What each symbol does to the items:
BF § HN
BF ~ ZQ
BF @ MR
BF + RJ
RR § NB
RR ! CN
RR $ GH
RR ~ FM
RR ^ PR
RR @ LB
RR + QN
TJ § BR
TJ ! ZZ
TJ $ MZ
TJ ~ JQ
TJ ^ GZ
TJ @ LC
TJ + SM
TN § MZ
TN ! LS
TN $ BR
TN ~ MQ
TN ^ LL
TN @ JT
TN + NF
GZ § MG
GZ ! BL
GZ $ CZ
GZ ~ ZB
GZ ^ TJ
GZ @ SN
GZ + MP
TC § FQ
TC ! SG
TC $ CP
TC ~ ML
TC ^ FP
TC @ LG
TC + MH
JQ § HT
JQ ! BM
JQ $ ZH
JQ ~ TJ
JQ ^ ZB
JQ @ NL
JQ + GG
MQ § ZH
MQ ! FB
MQ $ HT
MQ ~ TN
ZL ! QS
ZL $ MP
ZL ^ RL
ZL + CZ
GH § RJ
GH ! NL
GH $ RR
GH ~ BB
GH ^ HZ
GH @ BM
GH + HN
RL § NF
RL ! RC
RL $ SM
RL ~ PQ
RL ^ ZL
RL @ QH
RL + MZ
QN $ HN
QN ~ ZJ
QN @ ZS
QN + RR
DZ § NQ
DZ $ ZR
DZ ^ FF
DZ @ GL
HS § CM
HS ! FP
HS $ QH
HS ~ DP
HS ^ SG
HS @ SM
HS + LC
NL § LQ
NL ! GH
NL $ CN
NL ~ LC
NL ^ SQ
NL @ JQ
NL + DP
CJ § ZZ
CJ ! BR
CJ $ LS
CJ ~ QT
CJ ^ TD
CJ @ ZD
CJ + HD
ZB § RM
ZB ! SJ
ZB $ DS
ZB ~ GZ
ZB ^ JQ
ZB @ SQ
ZB + ZC
MH § ZR
MH ! SN
MH $ NQ
MH ~ HZ
MH ^ BB
MH @ BL
MH + TC
DR § SM
DR ! HD
DR $ NF
DR ~ RT
DR ^ FR
DR @ CM
DR + BR
FF § FM
FF ! JT
FF $ ZD
FF ~ NB
FF ^ DZ
FF @ LS
FF + LZ
ZP § RC
ZP ! NF
ZP $ HD
ZP ~ GM
ZP ^ HG
ZP @ LZ
ZP + LS
SQ ! HZ
SQ ~ SN
SQ ^ NL
SQ @ ZB
QS § HG
QS ! ZL
QS $ LG
QS ~ QF
QS ^ RC
QS @ CP
QS + JR
PB § LC
PB ! ZD
PB $ JT
PB ~ LQ
PB ^ PC
PB @ BR
PB + CM
LS § HB
LS ! TN
LS $ CJ
LS ~ FB
LS ^ GL
LS @ FF
LS + ZP
BB § ZD
BB ! LC
BB $ FM
BB ~ GH
BB ^ MH
BB @ ZZ
BB + FP
FP § ZQ
FP ! HS
FP $ ZJ
FP ~ HN
FP ^ TC
FP @ DQ
FP + BB
FH § LG
FH ! FR
FH $ HG
FH ~ DJ
FH ^ HD
FH @ FQ
FH + TD
ZC ! FD
ZC ~ MP
ZC ^ GG
ZC + ZB
ZJ § LZ
ZJ ! QH
ZJ $ FP
ZJ ~ QN
ZJ ^ CP
ZJ @ RC
ZJ + FM
HT § JQ
HT ! QT
HT $ MQ
HT ~ BR
HT ^ RM
HT @ LQ
HT + RT
BC § NJ
BC $ DM
BC ~ GL
BC ^ FB
MM § HZ
MM ~ ZR
MM ^ RJ
MM @ DM
ZZ § CJ
ZZ ! TJ
ZZ $ HB
ZZ ~ BM
ZZ ^ BL
ZZ @ BB
ZZ + DQ
SN § PC
SN ! MH
SN $ LT
SN ~ SQ
SN ^ LC
SN @ GZ
SN + SG
LL § CZ
LL ! GL
LL $ MG
LL ^ TN
PC § SN
PC ! ZR
PC ^ PB
PC @ MG
HB § LS
HB ! MZ
HB $ ZZ
HB ~ LB
HB ^ JR
HB @ FM
HB + RC
SJ § DM
SJ ! ZB
SJ $ NJ
SJ ~ BL
SJ ^ BM
SJ @ HZ
SJ + FD
ZH § MQ
ZH ! LB
ZH $ JQ
ZH ~ MZ
ZH ^ DS
ZH @ CN
ZH + PQ
MG § GZ
MG ! TD
MG $ LL
MG ~ RM
MG ^ BR
MG @ PC
MG + FR
LT ! NQ
LT $ SN
LT ^ MF
LT @ CZ
DS ! NJ
DS $ ZB
DS ~ CZ
DS ^ ZH
ZR § MH
ZR ! PC
ZR $ DZ
ZR ~ MM
ZR ^ ZD
ZR @ TD
ZR + FQ
HZ § MM
HZ ! SQ
HZ $ PR
HZ ~ MH
HZ ^ GH
HZ @ SJ
HZ + ML
DQ § HD
DQ ! SM
DQ $ RC
DQ ~ JC
DQ ^ LG
DQ @ FP
DQ + ZZ
DJ § FD
DJ ~ FH
DJ ^ MR
DJ + DM
MF § JT
MF ! FM
MF $ LC
MF ~ CN
MF ^ LT
MF @ MZ
MF + QH
ML ~ TC
ML ^ HN
ML @ FD
ML + HZ
CP $ TC
CP ^ ZJ
CP @ QS
CP + NQ
NJ § BC
NJ ! DS
NJ $ SJ
NJ ~ JR
NJ ^ LB
NJ @ PR
NJ + QF
BM § QT
BM ! JQ
BM $ LB
BM ~ ZZ
BM ^ SJ
BM @ GH
BM + JC
CN ! RR
CN $ NL
CN ~ MF
CN @ ZH
JR § GL
JR ! CZ
JR $ BL
JR ~ NJ
JR ^ HB
JR @ NQ
JR + QS
GG § RT
GG ! JC
GG $ PQ
GG ~ SM
GG ^ ZC
GG @ DP
GG + JQ
LB § FB
LB ! ZH
LB $ BM
LB ~ HB
LB ^ NJ
LB @ RR
LB + ZS
LC § PB
LC ! BB
LC $ MF
LC ~ NL
LC ^ SN
LC @ TJ
LC + HS
GM § ZS
GM $ MR
GM ~ ZP
GM + FB
HG § QS
HG $ FH
HG ^ ZP
HG + GL
RT § GG
RT ! MR
RT ~ DR
RT + HT
FQ § TC
FQ ^ ZQ
FQ @ FH
FQ + ZR
ZQ § FP
ZQ ! CM
ZQ $ LZ
ZQ ~ BF
ZQ ^ FQ
ZQ @ HD
ZQ + ZD
RJ § GH
RJ ! LQ
RJ $ NB
RJ ~ ZD
RJ ^ MM
RJ @ QT
RJ + BF
BL § TD
BL ! GZ
BL $ JR
BL ~ SJ
BL ^ ZZ
BL @ MH
BL + LG
GL § JR
GL ! LL
GL $ TD
GL ~ BC
GL ^ LS
GL @ DZ
GL + HG
NB § RR
NB $ RJ
NB ~ FF
NB @ FB
HN § BF
HN ! DP
HN $ QN
HN ~ FP
HN ^ ML
HN @ JC
HN + GH
FD § DJ
FD ! ZC
FD $ QF
FD ~ LG
FD ^ JC
FD @ ML
FD + SJ
PQ ! ZS
PQ $ GG
PQ ~ RL
PQ + ZH
JT § MF
JT ! FF
JT $ PB
JT @ TN
MP § FR
MP ! LG
MP $ ZL
MP ~ ZC
MP ^ SM
MP @ SG
MP + GZ
DP ! HN
DP ~ HS
DP @ GG
DP + NL
PR $ HZ
PR ~ NQ
PR ^ RR
PR @ NJ
LZ § ZJ
LZ $ ZQ
LZ @ ZP
LZ + FF
NQ § DZ
NQ ! LT
NQ $ MH
NQ ~ PR
NQ ^ FM
NQ @ JR
NQ + CP
CM § HS
CM ! ZQ
CM @ DR
CM + PB
ZD § BB
ZD ! PB
ZD $ FF
ZD ~ RJ
ZD ^ ZR
ZD @ CJ
ZD + ZQ
LG § FH
LG ! MP
LG $ QS
LG ~ FD
LG ^ DQ
LG @ TC
LG + BL
LQ § NL
LQ ! RJ
LQ ~ PB
LQ @ HT
SG ! TC
SG ^ HS
SG @ MP
SG + SN
CZ § LL
CZ ! JR
CZ $ GZ
CZ ~ DS
CZ ^ MZ
CZ @ LT
CZ + ZL
SM § DR
SM ! DQ
SM $ RL
SM ~ GG
SM ^ MP
SM @ HS
SM + TJ
QT § BM
QT ! HT
QT $ FB
QT ~ CJ
QT ^ DM
QT @ RJ
QT + MR
RM § ZB
RM ! DM
RM ~ MG
RM ^ HT
HD § DQ
HD ! DR
HD $ ZP
HD ~ MR
HD ^ FH
HD @ ZQ
HD + CJ
QH ! ZJ
QH $ HS
QH @ RL
QH + MF
MZ § TN
MZ ! HB
MZ $ TJ
MZ ~ ZH
MZ ^ CZ
MZ @ MF
MZ + RL
NF § RL
NF ! ZP
NF $ DR
NF + TN
QF $ FD
QF ~ QS
QF ^ ZS
QF + NJ
FM § FF
FM ! MF
FM $ BB
FM ~ RR
FM ^ NQ
FM @ HB
FM + ZJ
FR § MP
FR ! FH
FR ^ DR
FR + MG
FB § LB
FB ! MQ
FB $ QT
FB ~ LS
FB ^ BC
FB @ NB
FB + GM
DM § SJ
DM ! RM
DM $ BC
DM ~ TD
DM ^ QT
DM @ MM
DM + DJ
TD § BL
TD ! MG
TD $ GL
TD ~ DM
TD ^ CJ
TD @ ZR
TD + FH
MR § JC
MR ! RT
MR $ GM
MR ~ HD
MR ^ DJ
MR @ BF
MR + QT
BR § TJ
BR ! CJ
BR $ TN
BR ~ HT
BR ^ MG
BR @ PB
BR + DR
RC § ZP
RC ! RL
RC $ DQ
RC ~ ZS
RC ^ QS
RC @ ZJ
RC + HB
ZS § GM
ZS ! PQ
ZS $ JC
ZS ~ RC
ZS ^ QF
ZS @ QN
ZS + LB
JC § MR
JC ! GG
JC $ ZS
JC ~ DQ
JC ^ FD
JC @ HN
JC + BM

The rows follow the links: the fewer symbols apart two items are, the more alike their rows tend to be.

Each row is also shifted at random along 3 hidden directions that mean nothing.

Some items, each with a row of numbers:
NL: [-49,23,-12,-8,2,-10,2,15,-15,6,4,-20,-1,4,0,8,-5,-10,13,14,5,-3,1,-5,-19,14,-4,-23,-15,15,14,-9,-2,-1,-2,7,13,-7,-8,28,-21,-12,3,9,6,2,12,-10,5,4,27,-21,-1,6,12,-8,-6,7]
PC: [29,-4,-5,7,-26,-26,6,-8,-5,-8,-12,-9,-14,-5,14,18,-3,6,-10,-16,11,8,-5,2,11,0,-15,5,5,24,-10,6,5,-5,4,-6,15,4,12,14,4,2,2,-6,-1,6,2,13,16,2,-25,1,-8,6,-12,-17,4,5]
HS: [6,1,-25,-7,-6,3,-21,12,10,17,30,22,-15,-5,23,4,12,-9,-23,19,14,-8,1,-9,9,5,8,-13,-7,6,-11,16,14,1,-4,5,15,-1,-23,34,-21,-2,23,-17,-17,19,12,-16,0,5,-2,-14,-13,-12,0,4,20,12]
CZ: [-10,11,-4,14,17,-2,-4,2,-2,-4,7,-20,-18,6,0,2,2,-11,10,-6,-4,9,-2,-5,-30,-4,-3,30,13,2,1,-23,-2,-23,2,-8,1,24,2,-8,4,-7,-15,-3,8,-14,11,8,2,5,10,-23,21,11,2,-23,-22,0]
TN: [16,-15,-14,17,20,2,0,2,7,9,6,-5,-5,13,-11,-1,0,-10,-9,9,7,-11,-12,12,-15,3,7,0,-2,-4,12,-9,-11,0,3,1,17,19,-4,1,-3,-2,0,-22,8,-28,19,1,6,-5,-17,-10,-5,13,-9,-4,-19,-5]
DP: [-16,-5,-16,-19,-1,-4,-10,-3,-7,-10,-10,-14,19,20,-15,6,-6,-13,12,17,9,8,-6,0,-11,2,-1,-21,-14,13,2,-23,0,-4,2,3,11,-10,-3,13,-23,-9,0,14,-6,19,9,-17,6,4,12,-20,-2,10,14,-7,11,-18]
DJ: [17,-8,17,-6,-13,8,-1,-23,-20,-12,-22,-6,6,1,-8,-12,-5,18,11,-11,-6,12,1,11,16,-10,0,22,1,-11,-10,-13,-8,10,4,1,-11,0,13,-19,11,2,-22,19,0,1,-4,-4,-2,5,-7,-4,-4,-5,0,1,3,-12]
ZD: [-15,-1,16,-6,-7,-1,7,0,0,3,-12,-3,12,10,-1,14,0,-6,6,-3,-6,-7,-1,3,-1,25,-8,-27,-2,1,7,6,6,14,1,9,24,-12,2,4,5,13,13,0,-8,-2,-4,7,-3,-5,-3,16,-7,5,-8,9,11,1]
JC: [-9,-12,10,-17,3,29,-6,2,-7,-1,-13,16,28,3,-16,-17,0,8,15,20,0,6,7,-1,8,-9,7,-10,-8,-9,7,6,0,9,-6,5,-22,-14,-7,-12,-14,2,-3,19,3,3,-5,-8,-6,-2,15,0,-5,-5,13,18,0,-2]
LB: [44,0,6,-3,15,6,13,7,3,5,-1,-6,10,9,-18,0,-4,-3,12,7,-10,-9,3,2,-16,8,2,-14,-10,-13,20,-1,-10,1,-5,0,-15,-5,-3,-9,-1,-3,0,3,13,-21,3,-3,-12,-7,15,6,3,8,9,13,-14,3]
CP: [-16,24,-2,15,-4,-2,-5,-2,8,4,33,6,-18,-5,24,1,6,-12,-12,-16,-17,-1,11,-11,8,0,12,6,-4,-14,-18,3,19,-10,8,1,-2,-2,-2,-2,12,2,12,-5,-18,22,-8,-14,-7,13,18,1,19,-15,-1,-11,15,-1]
QF: [20,11,-4,1,3,8,3,-6,-4,1,14,4,-9,-9,5,-18,0,0,3,-9,-13,-3,6,1,5,-13,13,27,2,-14,-15,-12,2,-8,8,2,-23,1,6,-21,8,-8,-15,-2,0,3,-5,-10,-12,11,14,-9,12,-10,9,-1,-1,-1]
LQ: [-31,3,-12,-7,-5,-18,8,4,-6,3,-7,-7,2,6,-3,11,-12,6,-6,13,8,-7,-5,9,4,11,-2,-22,-16,16,2,-2,-9,1,2,2,18,-9,-1,16,-15,-9,6,0,10,8,7,-6,10,-5,3,-6,-20,6,1,-1,-5,-5]
LG: [21,-8,13,-6,-11,17,-9,-6,1,-3,-4,23,-7,-18,11,-15,11,8,3,-4,10,21,10,-7,23,-17,-8,31,22,-11,-16,12,10,6,-7,-5,-28,1,4,-14,10,12,-9,6,-4,7,-14,7,1,6,-12,8,4,-19,3,9,17,9]
CN: [23,10,-20,-3,4,-15,7,8,-2,-2,13,-19,5,11,-5,16,-9,-16,1,7,1,-7,-1,4,-18,9,0,-28,-20,14,11,-7,-4,-8,4,-4,9,-5,3,15,-13,-16,8,2,7,5,5,-5,5,0,10,-7,4,12,4,-8,-11,-6]
FP: [17,12,-6,-8,-1,11,-15,8,6,19,18,21,-7,1,19,0,12,-14,-11,4,-6,-12,0,-11,20,11,4,-17,-2,-11,-7,17,20,12,-2,7,12,-15,-18,25,-6,10,24,-11,-25,19,-3,-11,-18,3,11,-4,-10,-16,-1,10,29,7]
HT: [31,-10,-5,0,3,-3,2,1,-7,7,-22,-10,7,2,-16,0,-6,20,0,14,15,-5,-11,13,-11,0,-6,-2,-7,9,9,-12,-24,7,3,6,13,2,-5,4,-19,-10,-11,-5,10,-21,19,-3,12,-6,-15,-14,-17,7,-6,7,-10,-4]
RC: [20,10,-4,12,28,25,-17,3,13,15,19,-7,0,21,-7,-12,5,-28,14,8,-20,-8,-7,-3,-31,8,15,4,0,-32,16,-24,-2,3,-1,11,6,1,-22,-12,-5,10,5,-6,-11,-18,18,-28,-13,3,18,-20,6,-3,14,-8,2,-13]
RR: [34,12,-2,-7,8,-17,11,7,-1,3,8,-4,7,0,6,5,-9,-2,4,7,-9,-9,5,1,5,15,4,-33,-18,-1,3,16,3,-2,2,-4,0,-18,-1,4,0,-1,13,5,5,10,-13,1,-3,-9,11,16,3,7,3,2,-4,5]
SN: [50,-12,5,-2,-19,-20,0,-14,-4,-29,-22,-19,12,8,2,17,-6,-2,11,-16,13,32,1,-7,-9,-11,-20,-2,15,38,-4,-9,6,-15,0,-11,10,2,16,9,5,0,-1,18,-2,22,-5,20,23,4,-13,3,12,21,-4,-28,0,-3]
BM: [37,12,12,-6,13,10,-1,12,-3,8,-24,-11,13,4,-21,-5,-6,3,27,15,-9,10,0,-6,-19,10,-7,-8,-1,-5,25,-9,-10,16,-4,14,3,-8,-7,-3,-11,1,-6,12,13,-18,3,0,-12,-3,24,-7,-6,6,9,12,-5,5]
DS: [-6,-11,-1,-4,-1,-14,15,0,-13,-17,-6,-17,9,-8,-15,-1,-4,12,5,-4,7,19,13,-1,-4,-19,-4,12,8,15,3,-4,-4,-24,-6,-19,-30,10,16,-18,1,-17,-20,15,19,-5,-6,13,11,0,-4,10,15,10,4,-11,-29,5]
FM: [-41,21,-2,6,15,-2,4,14,13,13,27,8,-2,4,14,15,-2,-24,1,0,-12,-13,5,-10,-9,22,14,-26,-6,-10,10,13,14,-5,1,0,8,-11,-4,13,0,7,22,-7,0,2,-6,5,-12,-1,25,13,15,1,5,-7,3,7]
ZH: [11,-22,-18,-12,11,0,14,18,1,5,5,15,4,-15,-10,0,6,8,-16,22,22,-5,4,-3,9,-10,5,-15,-8,6,7,24,-4,-11,-11,-18,-29,4,0,3,-12,-18,-10,-8,28,-15,-5,11,1,-11,-14,13,-6,2,-3,15,-21,16]
RJ: [-14,7,9,-4,-5,-15,5,-5,-9,2,-22,-17,15,19,-13,16,-12,-2,16,-4,-10,-9,-7,9,-6,18,0,-27,-14,10,13,-8,-10,19,6,17,29,-16,3,1,-1,2,7,12,4,-6,-2,-5,-6,-1,9,1,-10,14,2,5,5,-11]
SQ: [-38,-1,-1,-13,-21,-23,7,-1,-17,-20,-9,-10,-1,-13,6,12,-11,8,2,-4,14,24,7,-6,10,-1,-15,-3,3,34,-12,7,7,-16,-3,-13,-13,-5,17,9,-1,-16,-6,21,11,22,-16,19,10,4,5,7,-2,7,0,-8,-8,8]
CM: [0,-6,-14,1,-12,1,-17,-10,3,2,3,-3,-7,12,1,3,2,-14,-10,12,12,-10,-11,8,0,3,1,-14,-10,13,-5,-12,0,7,4,6,31,0,-7,17,-13,0,16,-14,-22,14,21,-17,7,-3,-10,-15,-12,-2,-1,-10,16,-5]
RT: [21,-31,-10,-8,-4,12,-8,-4,-10,-1,-17,4,18,4,-19,-11,2,9,-8,21,15,-8,-13,15,8,-14,5,0,-10,0,-1,-16,-14,9,-1,2,1,0,-3,-8,-18,-6,-8,-2,0,6,8,-9,10,-4,-21,-11,-16,-2,1,11,-1,-10]
MQ: [-19,5,-20,-1,21,-6,11,16,6,22,16,1,-14,-1,5,-4,-2,4,-17,15,4,-30,-12,10,-1,7,12,-1,-12,-9,11,5,-14,-3,4,-1,5,10,-11,1,-11,-12,-5,-27,18,-27,12,-13,-3,-7,-11,-8,-16,-2,-3,4,-20,12]
GH: [-10,16,10,-13,-4,-7,6,4,-12,-11,-12,-14,20,8,-12,16,-12,-7,25,4,-7,6,8,-5,-17,19,-2,-38,-10,14,12,3,-4,7,-7,8,5,-22,2,11,-8,-2,3,23,5,6,-7,7,-2,0,30,7,0,14,4,4,1,-4]
FB: [-38,-8,8,-11,10,2,19,23,4,17,2,23,2,-15,-4,-1,0,16,-13,13,-5,-22,4,7,19,0,11,-20,-11,-19,9,21,-7,6,-1,-5,-17,-10,2,-20,11,3,2,-8,22,-24,-11,9,-14,-15,-13,34,-16,-6,-11,28,-14,15]

Start, symbols taken left to right, then the item you end at.
Answer with the item's name.
[8,-2,1,-21,-14,4,-5,6,-5,6,-1,20,11,-4,2,-2,2,3,-9,17,1,-4,11,-2,23,1,9,-20,-20,-2,-5,21,14,6,-7,3,-4,-24,1,9,-7,-1,9,9,-6,29,-11,-12,-8,-2,8,8,-14,-14,3,15,23,4]
+ $ ~: FM
[31,-10,-7,13,3,-10,-3,-2,5,-3,4,-12,8,20,-5,16,-3,-19,-6,0,8,-12,-9,13,-14,9,0,-26,-2,15,10,-2,-6,-3,6,-3,37,8,4,11,5,2,19,-9,-4,0,12,2,12,-6,-19,-2,2,24,-12,-12,-7,-7]
$ +: CM
[-13,-9,-9,3,6,3,-5,7,4,19,-6,11,-10,-7,4,1,5,8,-15,13,18,-12,-4,1,-7,2,-11,2,4,2,9,3,-7,11,3,1,14,14,-15,17,-12,4,1,-25,6,-21,16,9,7,-11,-21,-4,-19,-3,-8,8,-5,11]
~ ~ § ~: JQ
[22,8,-18,3,-3,-18,-5,14,0,10,10,-1,-7,-3,10,17,4,-10,-8,7,18,-2,-7,-8,-7,14,-9,-25,2,16,6,11,9,-1,-2,1,21,0,-11,37,-22,1,17,-8,-5,7,12,1,13,-4,-7,-7,-10,9,-7,-2,8,7]
@ $ ~: ZH
[7,4,7,4,-1,-15,18,1,-2,7,1,3,-17,-22,11,-4,2,25,-12,-11,-10,-16,4,13,19,-4,6,18,-3,-11,-10,15,-5,-3,2,-3,-14,0,13,-15,22,-6,-10,-9,18,-15,-12,10,-9,1,-15,14,2,-12,-12,9,-6,15]
§ !: DS
[-19,13,19,18,-4,-19,3,-21,0,-21,-5,-24,3,22,-3,10,-10,-14,23,-32,-25,3,0,5,-20,13,-3,-2,8,5,-2,-20,0,-6,5,-3,14,1,21,-14,25,2,1,6,-4,2,-9,5,-1,6,6,6,23,19,-11,-22,-3,-15]
$ $ $: ZR
[-29,9,20,7,-14,-6,-10,-19,-4,-12,-7,-2,-2,5,10,1,0,-4,6,-17,-12,5,1,-1,10,0,0,7,4,1,-13,-8,8,1,7,1,7,-9,10,1,13,11,6,11,-19,20,-8,-3,2,13,-1,-2,8,1,-4,-8,21,-12]
@ ~ ^: MR
[43,4,0,-9,-11,4,2,-6,-8,6,1,5,3,4,-3,6,-7,5,-11,6,-7,-16,-9,13,26,11,5,-16,-18,-3,-6,1,-1,26,10,17,23,-20,-2,6,-6,3,16,0,-12,19,-1,-22,-1,2,-2,-6,-25,-8,-4,12,22,-8]
~ @: HD
[-55,29,-2,0,16,10,-1,0,2,6,21,-20,12,27,-14,3,-13,-32,22,2,-28,-8,-2,0,-23,13,21,-23,-22,-12,11,-25,-2,-4,3,10,3,-15,-7,-5,-7,-9,11,10,-8,13,1,-36,-13,3,42,-17,21,7,22,-9,0,-17]
~ ^ + +: CP
[59,16,7,7,-10,-3,-19,-15,-2,-8,2,-3,-11,1,18,1,-2,-9,5,-20,-5,14,1,-9,1,5,-6,16,6,2,-14,-15,15,4,7,9,16,1,3,7,9,6,10,6,-26,26,2,-14,-4,12,16,-17,0,0,1,-17,28,-12]
^ $ @: RC
[-37,-60,10,-1,9,13,-1,-22,-5,-31,-31,-14,53,36,-50,1,-7,-17,13,6,13,23,1,9,-20,-28,-1,-13,-1,2,10,-25,-12,-14,-11,-23,-15,1,16,-36,6,-2,-11,23,8,1,1,11,14,-8,-26,16,11,29,1,-5,-13,-32]
+ $ @: PB
[18,2,-19,-5,13,21,-13,2,-3,2,-3,-14,12,18,-11,-11,-3,-6,9,23,2,-2,-13,4,-25,-2,0,1,-8,-3,7,-30,-14,0,-7,10,6,10,-20,8,-25,-5,-11,2,0,-3,27,-30,11,4,19,-45,-3,7,16,-1,-6,-13]
$ !: ZS
[-8,-5,3,8,14,7,10,13,16,20,7,16,-8,1,4,1,1,4,-10,-2,-5,-21,2,8,2,6,9,-3,-2,-27,11,15,-6,11,0,-2,7,4,-9,-6,10,10,0,-14,8,-25,5,6,-7,-10,-10,18,-4,-6,-12,12,-7,13]
+ ~ +: FB
[16,17,-15,2,-12,-13,-19,-3,-5,-8,15,-4,-19,0,23,-1,1,-13,2,-7,8,9,-4,-5,0,2,-5,20,8,11,-16,-14,10,-9,10,9,18,7,-4,20,-1,-2,3,-6,-19,24,8,-9,7,13,5,-29,2,-4,5,-23,17,-4]
^ + §: PB
[-6,-2,11,0,9,25,-8,-12,-8,3,-17,-10,16,27,-24,-11,-5,0,20,11,-14,-4,-11,18,-14,6,6,8,-10,-21,7,-33,-14,22,-1,18,12,-7,-5,-10,-7,6,-10,9,-5,-14,9,-27,-8,0,11,-20,-4,-1,12,15,4,-25]
+ +: MR
